Below is a small trained network, with its code and all its weights. Each question gives an input and a class and asks what happens when units are switched off, that is, made to give their printed mean instead of their output.

import numpy as np


def w(rows, s, z=0):
    codes = np.array(rows[::2]) - 128.0
    scale = np.full(codes.shape[1], s)
    scale[-1] = z or s
    return codes * scale


def f(y):
    return y / 2 * (1 + np.tanh(0.7978845608 * (y + 0.044715 * y**3)))


def log_softmax(a):
    a = a - a.max(-1, keepdims=True)
    return a - np.log(np.exp(a).sum(-1, keepdims=True))


def net(x, mask):
    res = np.array(x, float).reshape(1, 2) / 4 @ E
    y = f(res @ A[0][:, :-1].T + A[0][:, -1])
    res = res + np.where(mask, y, B[0][:, -1]) @ B[0][:, :-1]
    return log_softmax(res[-1] @ U[:, :-1].T + U[:, -1])


A, B = {}, {}
E = w([
[93,97,246,67],'x0',
[202,182,213,200],'x1',
],0.013)
A[0] = w([
[95,96,75,87,155],'N1',
[73,42,82,32,188],'N2',
[100,58,212,63,180],'N3',
[200,203,191,182,203],'N4',
[83,54,89,99,153],'N5',
[78,53,99,110,187],'N6',
[172,110,215,82,149],'N7',
[123,208,64,190,110],'N8',
[65,90,121,123,134],'N9',
[180,183,70,252,254],'N10',
[98,122,192,164,230],'N11',
[54,132,85,80,126],'N12',
[76,84,211,120,123],'N13',
[44,117,145,40,146],'N14',
],0.011,0.0042)
B[0] = w([
[154,131,228,157,181],'N1',
[141,41,124,161,225],'N2',
[123,168,123,46,207],'N3',
[240,110,255,226,224],'N4',
[163,52,231,169,186],'N5',
[130,58,173,99,185],'N6',
[130,191,129,106,181],'N7',
[147,196,47,55,193],'N8',
[129,93,110,127,160],'N9',
[235,171,48,85,249],'N10',
[199,209,144,90,170],'N11',
[162,80,245,210,180],'N12',
[106,236,95,19,181],'N13',
[119,80,61,23,196],'N14',
],0.0063,0.016)
U = w([
[112,206,162,147,80],'0',
[243,93,116,246,163],'1',
[34,126,60,162,5],'2',
[37,130,75,192,3],'3',
[56,2,187,150,186],'4',
[115,178,35,75,220],'5',
],0.0081,0.0046)

Each question gives the input, the list of numbers given to net, and the class t.
The units are the neurons (one row each of A and B). Each row of codes is followed by its name. A weight is (code - 128) times the scale printed after its matrix; where a second scale follows, it is the last column's (A, B and U).
mask holds one flag per neuron, in row order. A switched-off neuron (its flag False) gives its mean, the last column of its row in B, instead of its output. The means were averaged over made-up inputs and are rounded, as every weight is.
A unit's drop is (log p(t) with every unit on - log p(t) with that unit switched off) / (log p(t) with every unit on - log p(t) with every unit switched off).
The circuit of an input: a set's keep is (log p(t) with only the set's units on - log p(t) with every unit switched off) / (log p(t) with every unit on - log p(t) with every unit switched off). Starting from the 12 units with the biggest drops (on a tie, the unit counted first), units are removed one at a time, each time the one whose removal leaves the highest keep (on an exact tie, the one counted first), for as long as the keep stays at least 0.8.
circuit, biggest first: the units of the circuit, biggest drop first
top k neurons: the k neurons with the biggest drops, biggest first
drop when u is switched off: that unit's drop, to one decimal
input [3,-3], class 4: circuit, biggest first => [N10]
input [-1,0], class 5: top 4 neurons => [N4 N12 N5 N2]
input [2,2], class 0: circuit, biggest first => [N2 N10 N5]
input [7,-3], class 5: top 3 neurons => [N13 N3 N4]
input [-8,-2], class 5: top 2 neurons => [N4 N8]
input [5,-2], class 5: top 2 neurons => [N13 N4]
input [-7,2], class 5: top 3 neurons => [N8 N12 N5]
input [5,2], class 0: top 2 neurons => [N10 N8]
input [2,0], class 5: top 3 neurons => [N4 N12 N5]
input [2,-2], class 4: top 2 neurons => [N10 N8]
input [5,-1], class 5: drop when N13 is switched off => 0.1
input [5,5], class 0: drop when N13 is switched off => 0.1
input [2,3], class 0: drop when N5 is switched off => 0.2
input [5,6], class 0: top neuron => [N13]
